Here is a tiny trained network, its code and every weight. The questions are about switching its units off for an input and a target symbol, where a switched-off unit gives its printed mean instead of its output.

import numpy as np


def w(rows, s, z=0):
    codes = np.array(rows[::2]) - 128.0
    scale = np.full(codes.shape[1], s)
    scale[-1] = z or s
    return codes * scale


def f(y):
    return np.maximum(y, 0)


def softmax(a):
    e = np.exp(a - a.max(-1, keepdims=True))
    return e / e.sum(-1, keepdims=True)


def log_softmax(a):
    a = a - a.max(-1, keepdims=True)
    return a - np.log(np.exp(a).sum(-1, keepdims=True))


def net(x, mask):
    ids = ['αβγζθμτ'.index(c) for c in x.split()]
    T = len(ids)
    res = E[ids] + P[:T]
    u = 0
    for l in range(2):
        q, k, v = (res @ M[l].T for M in (Q, K, V))
        z = softmax(np.where(np.tri(T) > 0, q @ k.T / 4**0.5, -1e9)) @ v
        res = res + np.where(mask[u], z, O[l][:, -1]) @ O[l][:, :-1]
        u += 1
        y = f(res @ A[l][:, :-1].T + A[l][:, -1])
        res = res + np.where(mask[u : u + 4], y, B[l][:, -1]) @ B[l][:, :-1]
        u += 4
    return log_softmax(res[-1] @ U[:, :-1].T + U[:, -1])


Q, K, V, O, A, B = {}, {}, {}, {}, {}, {}
E = w([
[43,197,183,81,147],'α',
[135,82,200,161,251],'β',
[130,35,94,49,80],'γ',
[121,103,197,207,52],'ζ',
[186,120,201,31,147],'θ',
[65,104,69,170,181],'μ',
[199,199,87,143,141],'τ',
],0.012)
P = w([
[137,166,107,39,71],'0',
[95,203,145,47,81],'1',
[141,140,154,44,130],'2',
[134,146,181,82,155],'3',
[121,139,180,1,202],'4',
[112,114,217,143,162],'5',
],0.0015)
Q[0] = w([
[73,87,209,84,86],'0.h0',
[154,128,128,16,206],'0.h0',
[115,122,116,254,53],'0.h0',
[85,106,209,119,83],'0.h0',
],0.0079)
K[0] = w([
[189,199,41,186,147],'0.h0',
[134,133,178,234,7],'0.h0',
[101,126,91,1,248],'0.h0',
[204,178,25,156,166],'0.h0',
],0.0068)
V[0] = w([
[59,73,207,211,33],'0.h0',
[51,141,223,107,217],'0.h0',
[168,231,180,217,172],'0.h0',
[184,144,91,253,134],'0.h0',
],0.0042)
O[0] = w([
[190,186,7,45,253,243],'0.h0',
[222,90,1,176,26,187],'0.h0',
[108,32,102,35,84,253],'0.h0',
[23,87,112,47,151,82],'0.h0',
],0.0039,0.00039)
A[0] = w([
[228,204,82,78,123,226],'0.n0',
[93,154,2,125,170,168],'0.n1',
[150,120,189,155,68,251],'0.n2',
[99,175,194,12,157,168],'0.n3',
],0.0061,0.0029)
B[0] = w([
[233,202,111,108,102,231],'0.n0',
[74,133,31,169,131,178],'0.n1',
[142,139,201,179,34,252],'0.n2',
[95,172,193,1,148,208],'0.n3',
],0.0059,0.0041)
Q[1] = w([
[210,174,107,192,39],'1.h0',
[104,38,179,184,75],'1.h0',
[134,249,147,237,148],'1.h0',
[52,228,253,109,52],'1.h0',
],0.0059)
K[1] = w([
[26,106,133,84,196],'1.h0',
[147,216,82,73,174],'1.h0',
[96,38,77,67,108],'1.h0',
[140,75,2,162,188],'1.h0',
],0.0071)
V[1] = w([
[231,110,108,104,195],'1.h0',
[127,217,194,208,242],'1.h0',
[37,76,255,63,184],'1.h0',
[144,70,190,240,65],'1.h0',
],0.0068)
O[1] = w([
[226,107,82,97,219,67],'1.h0',
[132,223,189,208,254,168],'1.h0',
[54,83,217,70,178,22],'1.h0',
[151,74,187,237,76,255],'1.h0',
],0.0075,0.00087)
A[1] = w([
[2,214,107,117,134,243],'1.n0',
[92,125,36,86,190,196],'1.n1',
[102,43,29,40,18,152],'1.n2',
[194,217,19,188,132,252],'1.n3',
],0.0049,0.0021)
B[1] = w([
[1,182,81,142,112,195],'1.n0',
[93,104,121,218,72,157],'1.n1',
[85,7,14,85,174,182],'1.n2',
[173,170,60,179,168,254],'1.n3',
],0.0058,0.004)
U = w([
[55,184,146,88,145,114],'α',
[142,84,183,164,255,209],'β',
[130,46,69,68,92,150],'γ',
[128,116,179,199,32,199],'ζ',
[203,134,195,29,126,45],'θ',
[57,104,61,209,164,4],'μ',
[205,185,76,152,137,129],'τ',
],0.0086,0.0033)

Each question gives the input, a string of symbols that net reads in full, and the target symbol t.
The units are the heads (4 rows each of Q, K, V and O) and the neurons (one row each of A and B). Each row of codes is followed by its name. A weight is (code - 128) times the scale printed after its matrix; where a second scale follows, it is the last column's (O, A, B and U).
mask holds one flag per unit, layer by layer, with each layer's heads first. A switched-off unit (its flag False) gives its mean, the last column of its rows in O or B, instead of its output. The means were averaged over made-up inputs and are rounded, as every weight is.
A unit's drop is (log p(t) with every unit on - log p(t) with that unit switched off) / (log p(t) with every unit on - log p(t) with every unit switched off).
The circuit of an input: a set's keep is (log p(t) with only the set's units on - log p(t) with every unit switched off) / (log p(t) with every unit on - log p(t) with every unit switched off). Starting from all 10 units, units are removed one at a time, each time the one whose removal leaves the highest keep (on an exact tie, the one counted first), for as long as the keep stays at least 0.8.
units of the circuit, in order: the units of the circuit, biggest drop first
top k neurons: the k neurons with the biggest drops, biggest first
k most important neurons of layer l: the k neurons of layer l with the biggest drops, biggest first
drop of u: that unit's drop, to one decimal
input τ α α τ α, target τ: units of the circuit, in order : [1.h0 0.n0 0.n3]
input γ τ γ, target τ: units of the circuit, in order : [1.h0 0.n0 1.n3]
input τ α τ, target α: units of the circuit, in order : [1.h0 0.n3 1.n0 0.n0]
input α ζ α, target ζ: units of the circuit, in order : [1.h0 0.n3 0.n2]
input ζ β ζ, target β: units of the circuit, in order : [1.h0 0.n2]
input β ζ γ γ ζ, target γ: units of the circuit, in order : [1.h0 0.h0 1.n2]
input ζ θ ζ θ ζ, target θ: most important neuron of layer 0 : [0.n2]
input τ ζ τ, target ζ: units of the circuit, in order : [1.h0 0.h0 0.n0]
input τ γ ζ τ, target γ: top 2 neurons : [1.n2 0.n0]
input ζ ζ ζ γ ζ, target γ: units of the circuit, in order : [1.h0 1.n2 0.n2]
input ζ α α ζ α, target ζ: units of the circuit, in order : [1.h0 0.n3]
input ζ α τ θ α, target τ: top 2 neurons : [0.n0 0.n3]
input τ ζ θ ζ τ, target ζ: 2 most important neurons of layer 0 : [0.n2 0.n0]
input τ γ γ τ, target γ: units of the circuit, in order : [1.h0]
input ζ τ τ ζ, target τ: top 2 neurons : [0.n0 1.n3]
input α ζ α ζ, target α: top 3 neurons : [0.n3 0.n2 1.n0]
input γ τ α τ, target α: top 3 neurons : [0.n3 0.n0 1.n0]
input ζ θ ζ, target θ: drop of 0.n2 : 0.2
input θ α ζ β ζ, target β: drop of 0.n2 : 0.2
input ζ α ζ, target α: drop of 1.h0 : 1.7
